Below are the code and all the weights of a small trained network. Each question names an input and a target symbol and asks about switching units off, where a switched-off unit gives its printed mean instead of its output.

import numpy as np


def w(rows, s, z=0):
    codes = np.array(rows[::2]) - 128.0
    scale = np.full(codes.shape[1], s)
    scale[-1] = z or s
    return codes * scale


def norm(h):
    return h / np.sqrt((h * h).mean(-1, keepdims=True) + 1e-5)


def f(y):
    return np.maximum(y, 0)


def softmax(a):
    e = np.exp(a - a.max(-1, keepdims=True))
    return e / e.sum(-1, keepdims=True)


def log_softmax(a):
    a = a - a.max(-1, keepdims=True)
    return a - np.log(np.exp(a).sum(-1, keepdims=True))


def net(x, mask):
    ids = ['ΣΦΨγδεζηλμπτ'.index(c) for c in x.split()]
    T = len(ids)
    res = E[ids] + P[:T]
    q, k, v = (norm(res) @ M[0].T for M in (Q, K, V))
    z = softmax(np.where(np.tri(T) > 0, q @ k.T / 2**0.5, -1e9)) @ v
    res = res + np.where(mask[0], z, O[0][:, -1]) @ O[0][:, :-1]
    y = f(norm(res) @ A[0][:, :-1].T + A[0][:, -1])
    res = res + np.where(mask[1:13], y, B[0][:, -1]) @ B[0][:, :-1]
    return log_softmax(norm(res)[-1] @ U[:, :-1].T + U[:, -1])


Q, K, V, O, A, B = {}, {}, {}, {}, {}, {}
E = w([
[144,155,183,112,159],'Σ',
[129,133,163,103,127],'Φ',
[187,187,63,125,170],'Ψ',
[109,185,135,217,108],'γ',
[159,148,178,115,109],'δ',
[146,92,6,135,131],'ε',
[165,106,142,121,198],'ζ',
[156,64,115,138,202],'η',
[132,131,166,106,123],'λ',
[143,125,166,106,99],'μ',
[50,169,165,143,113],'π',
[98,176,124,158,229],'τ',
],0.025)
P = w([
[65,149,117,253,169],'0',
[98,130,140,191,162],'1',
[125,119,142,174,143],'2',
[135,118,152,147,145],'3',
[148,105,167,125,133],'4',
[161,104,170,108,125],'5',
[187,99,177,89,109],'6',
[195,85,173,61,113],'7',
[209,84,167,34,109],'8',
[240,66,169,13,120],'9',
[225,71,180,35,101],'10',
],0.0073)
Q[0] = w([
[100,127,95,162,136],'H0',
[5,131,86,198,117],'H0',
],0.027)
K[0] = w([
[17,198,175,190,107],'H0',
[9,173,199,232,68],'H0',
],0.012)
V[0] = w([
[3,76,29,177,95],'H0',
[157,247,68,77,70],'H0',
],0.0065)
O[0] = w([
[179,113,153,7,115,71],'H0',
[79,180,143,65,143,246],'H0',
],0.012,0.0012)
A[0] = w([
[120,184,94,98,122,94],'N0',
[108,119,119,131,169,114],'N1',
[132,59,105,134,182,178],'N2',
[148,156,138,164,61,113],'N3',
[89,7,158,137,183,45],'N4',
[85,153,214,107,143,1],'N5',
[105,172,112,116,118,129],'N6',
[115,100,175,104,91,105],'N7',
[67,100,160,125,109,101],'N8',
[98,97,103,203,152,195],'N9',
[158,162,110,124,126,196],'N10',
[89,134,175,134,128,62],'N11',
],0.016,0.0075)
B[0] = w([
[147,141,129,159,136,169],'N0',
[152,109,153,125,145,156],'N1',
[80,81,156,146,100,254],'N2',
[48,137,140,126,143,160],'N3',
[166,172,211,253,80,160],'N4',
[153,113,97,130,15,163],'N5',
[145,121,139,183,126,164],'N6',
[183,142,123,144,176,160],'N7',
[164,148,152,120,68,140],'N8',
[156,110,126,26,121,251],'N9',
[96,119,71,141,137,234],'N10',
[128,110,77,140,88,146],'N11',
],0.012,0.0081)
U = w([
[118,102,163,137,125,93],'Σ',
[189,175,79,196,173,241],'Φ',
[135,120,138,128,121,93],'Ψ',
[102,89,164,110,246,69],'γ',
[168,63,169,238,145,175],'δ',
[213,157,141,46,142,138],'ε',
[134,122,124,139,132,3],'ζ',
[119,121,138,96,124,63],'η',
[131,119,139,130,125,79],'λ',
[170,165,99,168,17,60],'μ',
[36,160,141,139,124,219],'π',
[118,41,53,119,119,163],'τ',
],0.013,0.0031)

Each question gives the input, a string of symbols that net reads in full, and the target symbol t.
The units are the heads (2 rows each of Q, K, V and O) and the neurons (one row each of A and B). Each row of codes is followed by its name. A weight is (code - 128) times the scale printed after its matrix; where a second scale follows, it is the last column's (O, A, B and U).
mask holds one flag per unit, heads first, then neurons. A switched-off unit (its flag False) gives its mean, the last column of its rows in O or B, instead of its output. The means were averaged over made-up inputs and are rounded, as every weight is.
A unit's drop is (log p(t) with every unit on - log p(t) with that unit switched off) / (log p(t) with every unit on - log p(t) with every unit switched off).
The circuit of an input: a set's keep is (log p(t) with only the set's units on - log p(t) with every unit switched off) / (log p(t) with every unit on - log p(t) with every unit switched off). Starting from the 12 units with the biggest drops (on a tie, the unit counted first), units are removed one at a time, each time the one whose removal leaves the highest keep (on an exact tie, the one counted first), for as long as the keep stays at least 0.8.
circuit, biggest first: the units of the circuit, biggest drop first
top k neurons: the k neurons with the biggest drops, biggest first
drop when u is switched off: that unit's drop, to one decimal
input ε ε Ψ Ψ Σ, target μ: circuit, biggest first : (N5)
input ε Φ ε δ τ ε ε ε Ψ γ Σ, target μ: circuit, biggest first : (N5, H0)
input λ τ ε Ψ τ Ψ Ψ μ, target μ: circuit, biggest first : (H0, N5)
input Ψ Ψ ζ Ψ ε ε η μ, target δ: circuit, biggest first : (H0, N9)
input γ ζ Ψ Σ δ, target μ: circuit, biggest first : (N5, H0)
input ε Ψ δ Ψ π γ μ, target μ: top 2 neurons : (N5, N9)
input τ γ Σ, target γ: top 4 neurons : (N9, N4, N2, N5)
input ε γ ε Σ Ψ τ Ψ δ, target μ: circuit, biggest first : (H0, N5)
input γ λ δ, target π: circuit, biggest first : (H0, N3, N9)
input Ψ η ε λ Σ Φ ε μ, target ε: circuit, biggest first : (N2, N7)
input ε ε ε η Ψ γ Ψ λ Φ, target μ: circuit, biggest first : (H0, N5)
input Ψ Φ γ ε Φ, target ε: top 2 neurons : (N2, N7)
input ε ε Σ, target ε: drop when N2 is switched off : 0.1
input Ψ η Φ, target δ: circuit, biggest first : (H0)
input ε η δ μ δ μ δ Ψ Ψ η, target δ: drop when N4 is switched off : 0.9
input ε γ τ δ ε γ γ δ γ ε μ, target ε: drop when H0 is switched off : 0.1
input Ψ δ ε η μ ε η γ δ, target δ: circuit, biggest first : (H0, N9)
